Rows lie near named flat spaces through zero. A row that begins with a name and a colon came from that space; any other row is followed by the name of its block's space that it lies nearest.
mpmc: [0,-18,-9,-31,17,2,-5,-8,-18,21,-3,-5,-28,18,23,23,23,-9,6,-12,6,7,1,8,-25,-34,-4,40,12,-32,-2,-18]
zbgf: [-17,-8,27,9,-15,31,-4,-3,19,1,-11,7,12,19,9,33,22,-14,5,2,-3,-22,-3,-1,-15,7,-7,9,4,8,-17,-14]
mpmc: [-21,-8,6,20,-29,-13,25,5,16,-8,-18,10,23,-8,5,15,-4,18,-8,10,18,-6,-4,-17,-10,34,2,-7,7,38,-11,-14]
jbgg: [-23,-30,-11,3,20,99,24,-5,36,-25,-38,12,-1,18,-16,34,-12,2,-46,-7,1,15,-40,-19,23,46,-15,-14,-26,56,-43,-7]
mpmc: [-36,3,7,17,-34,-14,5,-14,24,-18,-27,16,26,-17,12,14,-12,19,-6,22,17,-19,-14,-13,3,38,13,-6,-7,28,-1,-6]
jbgg: [-9,-15,-31,2,16,-2,0,-16,-11,22,-14,15,-31,-23,-23,-15,-31,1,-4,-4,-6,17,-9,6,8,15,-1,-7,1,18,-2,14]
jbgg: [0,-6,-43,23,23,-44,23,17,-15,10,-14,0,-33,-20,-41,-22,-25,0,-11,0,29,38,30,13,-19,0,-28,-19,-9,16,-19,1]
zbgf: [23,-4,18,12,3,32,-2,5,-9,28,22,14,-8,3,-24,-9,9,-25,14,-24,-42,-8,5,2,6,6,-6,-13,21,19,-4,6]
mpmc: [7,-28,-8,-13,1,-10,31,13,-20,25,1,-2,-12,11,12,17,17,7,-2,-18,9,17,5,-10,-30,-8,-5,24,31,9,-11,-25]
nhqd: [-10,5,22,3,-27,0,0,-6,11,-6,-2,10,23,0,20,15,12,6,5,4,-3,-22,-8,-12,0,14,14,6,8,10,5,-11]
jbgg: [-14,-27,-4,-13,4,60,3,-24,8,11,-14,18,-7,-1,2,15,-14,5,-13,-12,-25,-1,-42,-14,23,32,13,3,6,33,-6,6]
zbgf: [1,5,-4,-5,-7,-6,8,-1,1,-12,1,2,11,-8,8,-5,-7,16,-8,1,2,2,-10,-12,13,11,13,-3,-1,9,8,-1]
nhqd: [-26,28,-11,4,1,-15,-31,-31,10,-14,-26,26,-15,-20,5,6,-2,-13,1,12,9,-18,2,11,8,-1,4,6,-29,-12,7,-7]
nhqd: [-3,-10,11,49,1,17,1,24,24,-1,0,-22,16,6,-54,-21,-31,-9,2,22,0,6,14,18,-2,21,-30,-51,-14,20,-24,40]
zbgf: [29,6,-4,0,13,2,6,12,-16,8,23,0,-8,-4,-18,-24,-2,-5,1,-18,-20,12,8,-1,13,-4,-1,-13,8,6,6,7]
nhqd: [-31,25,-1,9,-11,-13,-30,-33,13,-10,-26,31,-7,-23,7,8,-3,-11,5,13,3,-27,-2,7,8,10,9,3,-21,-2,8,-6]
mpmc: [5,5,-16,-18,8,-18,4,-4,-13,-3,0,3,-11,-6,14,-1,4,7,-6,-7,9,10,0,-5,0,-12,7,15,0,-10,8,-12]
mpmc: [-24,12,-23,-14,-18,-46,16,-17,-1,-22,-26,20,5,-26,35,12,-3,32,-17,8,34,1,-12,-21,2,16,23,19,-6,12,12,-29]
jbgg: [34,35,41,-9,1,51,-41,-19,-9,15,39,31,-5,4,3,-6,37,-44,28,-34,-73,-43,-1,2,33,-14,17,3,11,-13,24,-1]
jbgg: [-8,8,10,-9,-6,8,-24,-16,8,-8,0,-2,9,0,13,1,-3,0,6,11,-7,-17,-13,4,13,-4,13,5,-9,-19,14,12]
mpmc: [21,18,-34,-33,24,-34,8,0,-28,-11,8,1,-23,-10,18,-12,7,11,-13,-17,14,24,6,-7,7,-28,10,20,-6,-22,17,-20]
nhqd: [3,-24,16,26,3,30,-3,6,-2,44,6,7,-17,8,-37,0,1,-31,20,-11,-30,-5,12,16,-18,7,-23,-14,23,19,-21,14]
nhqd: [-12,0,12,13,-27,-7,5,-3,15,-10,-3,1,30,-11,4,-4,-16,20,0,16,0,-12,-14,-11,12,29,15,-15,3,21,7,11]
nhqd: [11,0,2,14,7,4,14,32,14,-27,8,-35,22,17,-18,-13,-11,10,-13,15,20,18,10,3,0,-3,-18,-25,-18,-4,-12,16]
zbgf: [11,6,3,2,9,-3,2,15,-3,-3,7,-9,-3,13,-3,3,16,-11,1,-4,7,5,18,6,-13,-19,-14,2,-3,-14,-8,-9]
zbgf: [-21,-16,6,4,6,27,-16,-10,12,11,-18,-2,-12,16,-4,23,5,-19,6,8,2,-8,-1,16,-18,-6,-16,9,-6,-10,-18,2]
jbgg: [5,6,2,-6,8,25,-23,-22,-6,15,6,20,-16,-10,-7,-9,-4,-16,9,-12,-34,-12,-12,4,22,3,10,-1,2,1,11,11]
zbgf: [16,9,3,1,5,-6,7,16,-5,-6,11,-7,1,8,-2,-3,13,-5,-1,-7,3,5,15,0,-5,-13,-8,-1,-1,-7,-2,-8]
mpmc: [1,29,-6,2,12,-4,-9,4,11,-35,-6,-4,1,3,-1,-1,6,-7,-12,7,18,1,12,6,8,-13,-8,-6,-34,-17,-2,-8]
zbgf: [31,11,34,16,-13,15,10,19,-7,15,31,15,11,8,-10,-2,32,-22,15,-27,-35,-17,18,-9,-2,3,-4,-9,27,21,-3,-15]
nhqd: [-10,14,29,13,-24,5,-1,7,24,-26,-3,-3,34,12,14,17,18,1,0,14,10,-22,3,-6,-4,7,0,-4,-9,1,-4,-11]
jbgg: [-7,15,-10,12,16,6,-12,0,14,-21,-12,-3,-6,-1,-18,-5,-9,-10,-9,11,12,4,8,13,8,-3,-14,-15,-32,-7,-9,7]
[20,37,19,12,8,11,-19,10,6,-18,17,3,3,10,-10,-6,26,-31,7,-8,-13,-15,25,10,7,-21,-12,-10,-18,-18,0,-7] : jbgg
[46,-9,5,23,7,7,37,44,-15,15,37,-12,8,3,-42,-33,-6,0,-2,-23,-22,25,18,-9,4,11,-16,-37,24,36,-10,12] : mpmc
[-13,-18,-16,-21,-7,-28,28,-1,-13,8,-18,7,-10,2,33,31,19,17,-9,-8,30,12,-1,-15,-31,-5,4,37,18,4,-7,-40] : mpmc
[19,-10,-18,-6,6,25,2,-21,-18,25,18,23,-10,-39,-27,-46,-49,18,-3,-20,-54,10,-39,-16,59,43,32,-30,18,45,25,40] : zbgf
[4,4,-7,-4,2,-9,8,10,4,-20,2,-15,12,1,3,-8,-8,16,-11,8,15,11,-2,-5,7,-1,2,-6,-11,-5,4,4] : nhqd
[2,2,3,7,7,25,8,8,11,-13,-4,2,3,10,-7,9,8,-7,-12,-5,2,3,1,-3,2,5,-11,-7,-11,12,-15,-9] : jbgg
[23,43,2,32,9,1,0,24,18,-46,14,-7,22,-9,-36,-36,-14,-4,-15,7,0,5,19,1,34,10,-12,-51,-38,12,-1,16] : mpmc
[13,6,-18,-14,10,-20,14,6,-15,-5,4,0,-10,-4,8,-5,6,8,-9,-11,11,16,6,-7,-1,-11,3,9,1,-4,5,-15] : mpmc
[26,26,0,2,23,15,-26,3,-3,-11,23,-9,-5,-2,-24,-34,-11,-16,4,-3,-23,2,7,15,31,-16,-3,-24,-21,-21,13,28] : mpmc
[-24,-4,-9,-11,-16,-22,4,-18,1,-2,-21,14,2,-13,27,17,-1,18,-4,7,17,-6,-14,-11,-5,11,16,20,4,5,7,-16] : mpmc
[-43,-13,-5,-16,-13,-14,5,-16,11,-8,-42,8,-5,13,44,56,27,5,-8,12,44,-9,-4,-4,-40,-9,-2,46,-4,-13,-16,-44] : mpmc
[-1,15,-26,-15,15,-21,-3,-5,-3,-25,-7,-7,-7,-10,7,-11,-13,14,-15,8,22,15,-3,0,14,-10,6,2,-24,-18,11,1] : nhqd
[27,-14,19,-12,-4,44,13,-4,-20,38,24,30,-10,2,3,7,24,-14,10,-44,-54,-10,-14,-20,10,13,13,10,43,33,3,-16] : jbgg
[-30,-39,21,-6,-9,31,-15,-15,9,34,-18,-3,-8,28,17,44,19,-18,19,7,-2,-19,-9,13,-39,-9,-10,32,19,-15,-19,-5] : mpmc
[-3,-5,-11,17,3,-6,3,6,7,-5,-2,-12,6,-11,-27,-24,-35,12,-6,15,5,13,-2,5,12,17,-5,-29,-10,13,-2,29] : nhqd
[50,24,24,22,-10,-30,8,24,-33,35,50,18,-3,-12,-23,-32,25,-26,32,-34,-42,-10,40,0,-6,-11,-2,-16,40,12,13,-7] : zbgf
[42,15,30,11,-7,22,19,28,-7,2,36,9,16,11,-9,-6,32,-16,5,-31,-33,-8,16,-16,7,2,-3,-13,21,23,-2,-17] : zbgf
[5,-2,23,14,-4,19,2,16,10,0,6,-8,10,21,-7,13,19,-17,6,-1,-3,-8,13,5,-16,-6,-17,-4,2,0,-16,-5] : nhqd
[12,2,-5,16,-11,-20,35,21,-3,-7,7,4,16,-13,-11,-14,-8,19,-12,-6,6,14,6,-19,5,24,1,-20,10,38,-3,-7] : mpmc
[8,-17,-7,-1,19,45,-8,-11,-5,24,6,9,-20,-5,-27,-15,-21,-11,1,-14,-36,7,-18,4,23,14,0,-15,6,18,-2,26] : zbgf

Each name stands for a flat space through zero: a line, a plane or more. A row that begins with a name and a colon came from that space; any other row is followed by the name of the space it lies nearest, among the names in its block.
srdq: [-8,42,-20,-1,-3,6,-21,9,-4,4,11,-41,-10,-24,1,5,4,23,-21,11,-16,12,21,0,1,10,-5,25,-2,7,-13,12]
srdq: [-8,-18,5,2,-14,3,11,-14,-2,3,5,-9,7,-26,-3,15,6,13,3,7,6,23,-2,6,-17,2,-6,-3,18,18,9,-4]
dlcq: [21,22,2,-47,5,25,-28,-4,-18,20,27,33,3,-3,-29,-14,3,-13,-13,-8,6,16,-10,21,-10,8,5,-40,-26,15,-12,22]
hqjz: [21,2,23,-52,-24,-16,12,-31,5,-8,34,45,12,5,-19,-9,-3,-12,-21,-21,-19,9,-27,22,-4,-10,1,-25,7,32,-14,18]
dzhz: [16,21,-36,-15,17,52,-40,14,-22,6,12,4,9,-30,18,8,0,19,-18,16,3,-1,27,12,-9,22,-11,7,-4,1,-28,20]
dzhz: [3,-15,-27,14,9,2,2,12,-19,-17,-37,-24,-10,-3,19,6,-4,8,7,-11,-9,-22,7,4,11,-3,-12,17,4,-26,-4,-8]
srdq: [23,-9,4,-9,8,16,-6,6,3,-14,-7,23,7,17,10,-18,-15,-16,-1,2,9,-10,9,-1,-8,11,-1,0,-18,-6,-17,5]
ttzh: [9,56,-16,-13,13,16,-24,10,-20,37,5,-14,-10,11,-9,12,28,-1,-40,12,-14,0,-36,8,9,-9,1,-3,8,-14,-1,16]
dzhz: [30,-61,-13,-16,7,28,10,-10,-28,-16,-22,43,21,-4,25,12,-6,-6,5,-15,13,-19,-16,19,-8,0,-16,-18,22,-10,-9,0]
ttzh: [-20,26,-19,27,18,-4,-6,20,-6,20,-7,-19,-10,4,9,20,17,11,-1,5,-11,-18,-10,-7,22,-13,5,17,11,-23,12,-9]
ttzh: [-15,-35,41,3,-13,-23,27,-18,34,-9,29,50,19,5,-9,-8,-13,-12,30,-5,15,9,3,-9,-9,-3,15,-16,-2,29,14,-13]
dzhz: [31,16,9,-29,-16,-1,-6,-18,16,-14,-3,10,-1,27,-8,-23,-4,-16,-24,10,-10,-6,0,7,-4,1,-4,-12,-5,2,-22,17]
ttzh: [-23,2,-3,49,20,3,7,19,16,16,3,1,11,9,36,27,11,10,2,26,11,-20,-5,-30,13,-4,6,34,31,-16,16,-15]
hqjz: [-9,-3,-9,-3,-8,4,-11,-13,-3,9,5,-19,-5,-21,-14,4,6,13,5,6,13,12,16,-1,0,7,-3,-20,7,6,7,5]
dlcq: [9,-5,-14,-3,-1,-10,22,7,-6,-36,-1,15,12,-7,42,16,-12,13,-15,-22,-42,-26,-8,12,11,-11,-12,51,22,2,-26,-2]
dlcq: [-24,-27,-8,30,7,1,21,0,13,-4,22,41,30,-21,42,42,5,26,14,8,-6,-24,-1,-5,10,-12,-1,26,50,8,6,-16]
dlcq: [-4,-14,1,9,-4,-24,29,2,-9,-14,-31,-4,-10,9,0,7,4,-4,11,-21,-29,-10,-26,18,4,-25,-4,10,4,-13,8,-19]
dzhz: [4,43,16,-2,-7,-14,1,13,23,-17,2,-11,-10,16,-7,-26,-12,-10,-9,7,-30,10,13,3,-11,1,7,31,-37,9,-19,0]
hqjz: [12,-18,22,18,21,-20,42,28,-12,-11,-23,20,7,44,38,5,-8,-30,-14,-29,-13,-22,-62,-12,9,-17,3,49,6,-22,5,-18]
ttzh: [-9,-31,8,0,12,-30,20,20,-19,-26,2,6,-1,-3,11,-12,-30,-8,21,-60,-1,-9,0,-11,18,3,5,22,-24,1,1,-10]
ttzh: [32,-21,9,-22,-14,22,8,-19,6,-18,-11,35,16,5,5,-5,-3,-10,-7,16,-5,4,-5,25,-30,0,-11,-12,6,10,-18,4]
srdq: [15,11,10,-14,5,9,-17,15,0,-13,7,-8,-3,3,-3,-34,-26,-13,-5,-7,13,16,28,-12,-12,28,3,11,-45,9,-20,13]
dlcq: [-10,-25,-9,34,19,5,3,16,-6,4,-23,-10,-1,7,19,9,0,0,18,3,23,-17,4,-20,10,2,1,8,7,-26,16,-14]
dlcq: [23,13,-11,-18,7,6,-8,11,-16,-14,-2,-4,0,7,17,-9,-12,-5,-27,-16,-12,-11,-4,0,8,8,-7,22,-6,-6,-24,15]
srdq: [3,-13,3,21,6,4,5,8,14,-11,-23,8,1,19,12,-7,-6,-9,15,14,5,-15,12,-6,-3,-1,1,7,-7,-16,-1,-12]
ttzh: [22,-24,-21,15,2,36,-3,-10,23,-22,-30,43,20,13,35,10,3,6,11,45,-4,-40,24,15,-10,-5,-13,-2,26,-21,-20,-7]
hqjz: [-23,-22,21,-2,-15,-21,1,-25,-1,28,29,-33,-3,-17,-28,2,4,3,2,-9,50,34,-4,-34,7,15,6,-35,17,21,35,9]
srdq: [16,-3,16,-24,10,16,-12,0,10,2,25,71,17,17,-10,-19,-9,-22,12,-2,11,-8,2,9,-7,3,13,-32,-26,10,-11,6]
hqjz: [-4,-14,-6,-8,0,7,-14,12,-4,-28,-4,-2,-7,-27,-15,-29,-30,4,38,-19,2,14,57,13,-15,20,1,-5,-57,11,-16,-4]
dzhz: [2,7,5,16,4,19,-11,8,-3,23,-16,-40,-9,5,-6,-4,9,-6,-10,29,30,24,-1,-18,-18,15,-1,0,-5,-9,13,2]
dzhz: [-25,9,0,5,18,2,1,1,-15,52,44,30,15,-10,0,42,30,9,-9,-4,11,-1,-50,-7,20,-16,13,-16,40,6,30,0]
dzhz: [11,44,29,-2,-11,-8,-1,6,28,-2,-3,-22,-12,30,-17,-32,-5,-21,-20,24,-11,24,1,-7,-21,6,7,18,-33,7,-10,4]
hqjz: [22,28,26,-37,-8,-10,8,-11,20,-7,34,61,15,28,-5,-13,-3,-21,-24,-6,-30,-7,-27,17,-2,-13,9,-3,-5,21,-22,12]
hqjz: [-5,11,14,11,11,-9,10,19,7,-1,8,14,4,15,11,-3,-6,-10,-1,-6,-9,-5,-13,-8,3,-4,10,26,-11,-1,0,-8]
dzhz: [21,-7,-7,-27,-4,37,-24,-5,1,-18,17,25,16,-27,3,-16,-19,6,2,11,10,14,44,15,-27,27,-7,-9,-22,23,-31,16]
ttzh: [-18,-2,2,4,-4,-20,1,-7,14,-1,7,13,-6,1,-19,-6,0,2,28,-8,-4,-9,15,3,14,-10,10,-23,-10,1,10,-9]
dlcq: [7,-36,-19,-11,23,19,11,13,-28,-17,8,76,27,-19,33,25,-8,7,19,-34,-20,-32,-14,31,5,-13,-4,6,9,0,-15,-10]
hqjz: [2,59,-28,-3,9,27,-31,12,14,5,8,24,0,-3,0,6,15,15,-4,34,-40,-19,22,30,-1,-10,2,5,-11,-5,-26,4]
srdq: [-11,47,-23,3,11,7,-27,13,4,12,14,-4,-7,-5,-2,5,10,15,-5,12,-19,-14,17,4,17,-3,6,5,-7,-7,-9,6]
ttzh: [33,8,18,-47,2,7,-1,-2,-20,4,23,34,10,14,-6,-14,-8,-25,-33,-25,-1,12,-38,10,-8,5,1,-9,-12,16,-16,22]
ttzh: [-14,-17,-20,31,5,-3,4,8,4,-17,-28,-15,-5,-7,17,8,-3,15,26,5,-6,-22,27,-2,9,-5,-5,15,5,-19,2,-17]
hqjz: [10,3,62,12,-25,-24,25,-25,76,-10,31,23,23,51,15,-23,-12,-26,-25,45,23,6,-1,-48,-12,11,12,19,21,25,-2,6]
srdq: [-25,7,-21,4,-3,-2,-4,-9,-13,23,13,-11,-2,-32,-9,34,25,28,3,0,-10,2,-9,13,12,-15,-2,-14,31,4,17,-3]
hqjz: [9,-10,-15,-27,-20,5,-2,-24,-12,-12,-1,1,0,-27,-12,6,3,15,-2,-7,-16,7,7,30,-8,-4,-13,-21,11,14,-11,8]
srdq: [-19,46,0,-4,1,2,-25,11,12,13,35,-8,-6,-19,-19,-9,-1,12,2,9,-7,19,30,-1,-3,11,12,4,-29,20,-6,7]
dlcq: [3,-24,3,1,-8,-15,22,-3,6,-34,-3,11,9,-4,21,0,-17,4,6,-17,-16,-12,8,2,2,-2,-6,25,7,7,-12,-6]
dzhz: [11,-16,23,-6,-5,17,3,3,9,-13,2,15,10,-7,-3,-19,-18,-11,10,10,13,28,17,5,-38,18,0,4,-30,20,-10,-2]
dlcq: [2,18,-20,-8,-3,13,-10,9,-10,-15,-20,-8,-12,-21,-11,-4,0,12,13,1,-35,6,22,38,-17,-6,-7,5,-28,0,-17,-6]
srdq: [-2,6,-18,20,-7,12,2,-2,6,-5,-17,-26,1,-13,21,20,11,21,-10,30,-13,-3,10,4,-8,-2,-13,26,27,-6,-5,-4]
dlcq: [12,-11,8,-9,15,9,-11,3,-10,16,11,12,6,17,2,-9,-5,-18,-9,-9,36,-4,-12,-23,9,14,6,-18,-2,-6,6,12]
[19,-41,0,-28,8,14,-5,-3,-34,-2,1,19,6,-9,-6,-10,-15,-13,7,-34,30,6,-6,3,-3,15,-4,-31,-13,3,-1,10] : srdq
[3,21,-6,-8,-9,-1,-1,-1,4,-10,5,-7,-1,-8,5,2,0,10,-14,4,-24,2,6,10,-3,-1,-5,19,2,9,-15,5] : dlcq
[16,-11,-28,-13,14,14,-11,-9,-48,36,-28,-14,-11,12,-6,23,30,-6,-21,-12,17,-19,-52,6,24,-14,-10,-42,36,-37,20,11] : hqjz
[11,12,-6,6,-6,23,1,-2,-4,10,-19,-23,0,-5,8,16,18,7,-24,34,-8,16,-17,12,-24,-2,-13,14,20,-3,-2,1] : ttzh
[0,-4,20,0,-12,-9,-4,-11,16,4,1,-23,-8,11,-21,-23,-7,-12,3,9,28,19,15,-21,-6,15,5,-18,-14,6,9,6] : dlcq
[-14,21,-8,-3,-1,-9,-10,-3,5,9,23,0,-2,-8,-7,7,6,12,-2,-2,-8,-5,7,-2,17,-4,5,-5,7,6,1,6] : dzhz
[-27,-35,-16,30,5,-24,7,3,19,-31,-17,18,-4,-2,6,-4,-16,11,61,-16,-5,-42,49,-3,28,-11,7,-7,-10,-18,5,-25] : ttzh
[6,-30,-10,21,23,21,19,42,-27,-32,-37,9,7,-16,38,4,-22,0,22,-19,-19,-2,4,20,-25,3,-10,54,-28,-12,-15,-25] : dzhz
[6,-6,5,-3,-1,-4,2,-2,5,-9,9,1,6,5,13,-4,-10,-2,-10,-4,8,-5,3,-15,5,9,-1,11,7,4,-7,7] : dlcq
[31,35,-3,-9,7,-2,8,15,-5,-10,-28,2,-7,44,18,-5,5,-20,-38,0,-40,-25,-40,13,6,-18,-5,32,0,-25,-21,4] : dzhz
[-16,1,22,-6,-24,-20,10,-26,20,10,37,-7,7,-15,-13,7,5,10,-10,6,9,25,-3,-13,-2,2,4,-8,24,32,13,7] : hqjz
[-17,0,-2,15,-6,-10,-6,-2,8,2,-6,-37,-13,-9,-12,-6,-1,9,13,6,13,9,25,-14,3,8,1,-4,-6,-1,11,-3] : dzhz
[-28,-16,12,28,5,-19,8,4,22,0,18,4,6,-1,8,1,-10,5,24,-1,21,-6,21,-32,15,6,12,7,4,5,16,-11] : ttzh
[6,21,-23,-15,-4,13,-8,0,-5,-11,-1,16,1,-17,1,10,7,16,-2,4,-40,-9,8,38,-6,-12,-8,5,-1,4,-22,1] : hqjz
[0,16,-32,7,2,24,-22,0,-3,6,-17,-15,-6,-12,2,13,15,19,0,27,-8,-11,19,14,0,-2,-9,-7,10,-15,-6,2] : hqjz
[8,-14,-17,6,9,10,1,11,-20,-10,-30,-8,-5,-1,11,3,-2,0,6,-9,-6,-12,-2,10,0,-3,-8,7,-3,-19,-4,-7] : hqjz
[20,23,-34,-11,7,30,-33,3,-14,2,-11,-21,-5,-5,10,1,5,11,-23,16,0,-12,18,3,5,13,-13,0,5,-16,-21,20] : dzhz
[12,2,0,-26,2,3,-4,3,-28,8,-26,8,-19,6,-42,-16,7,-20,16,-23,-14,12,-22,40,-13,-15,3,-41,-41,-10,5,-5] : dlcq
[-9,8,-7,-1,-15,-7,-3,-8,-4,1,-15,-39,-19,-17,-26,-3,7,10,7,2,-10,19,11,14,-8,-3,-5,-11,-9,2,7,-3] : ttzh
[-20,-10,16,17,-15,-18,16,-15,16,10,16,-25,4,-9,2,14,6,10,-6,12,17,18,-5,-25,0,3,1,8,31,16,20,-2] : hqjz
[5,-1,-17,-2,16,11,-15,4,-27,26,-15,-10,-9,10,-7,8,16,-6,-6,-5,18,-11,-22,-3,16,-3,-1,-27,8,-26,14,6] : hqjz
[-19,-1,0,18,8,-17,12,15,-9,2,-4,-19,-7,-5,4,8,-1,4,8,-18,-6,1,-8,-8,10,-6,4,21,-2,-5,13,-12] : ttzh
[-16,2,16,7,-15,-23,22,-14,13,9,9,1,1,1,-10,14,14,3,0,3,-12,9,-23,3,1,-18,4,-2,21,11,17,-9] : srdq
[-50,9,38,31,11,-9,17,28,11,29,47,13,10,-28,-12,12,-1,4,29,0,10,49,-6,-12,-25,3,25,24,-27,37,30,-25] : dzhz
[8,-6,5,-2,4,-10,7,3,-9,-1,-12,-8,-5,18,2,-6,-3,-13,-8,-14,4,-6,-18,-9,9,-2,0,2,0,-12,3,1] : dlcq
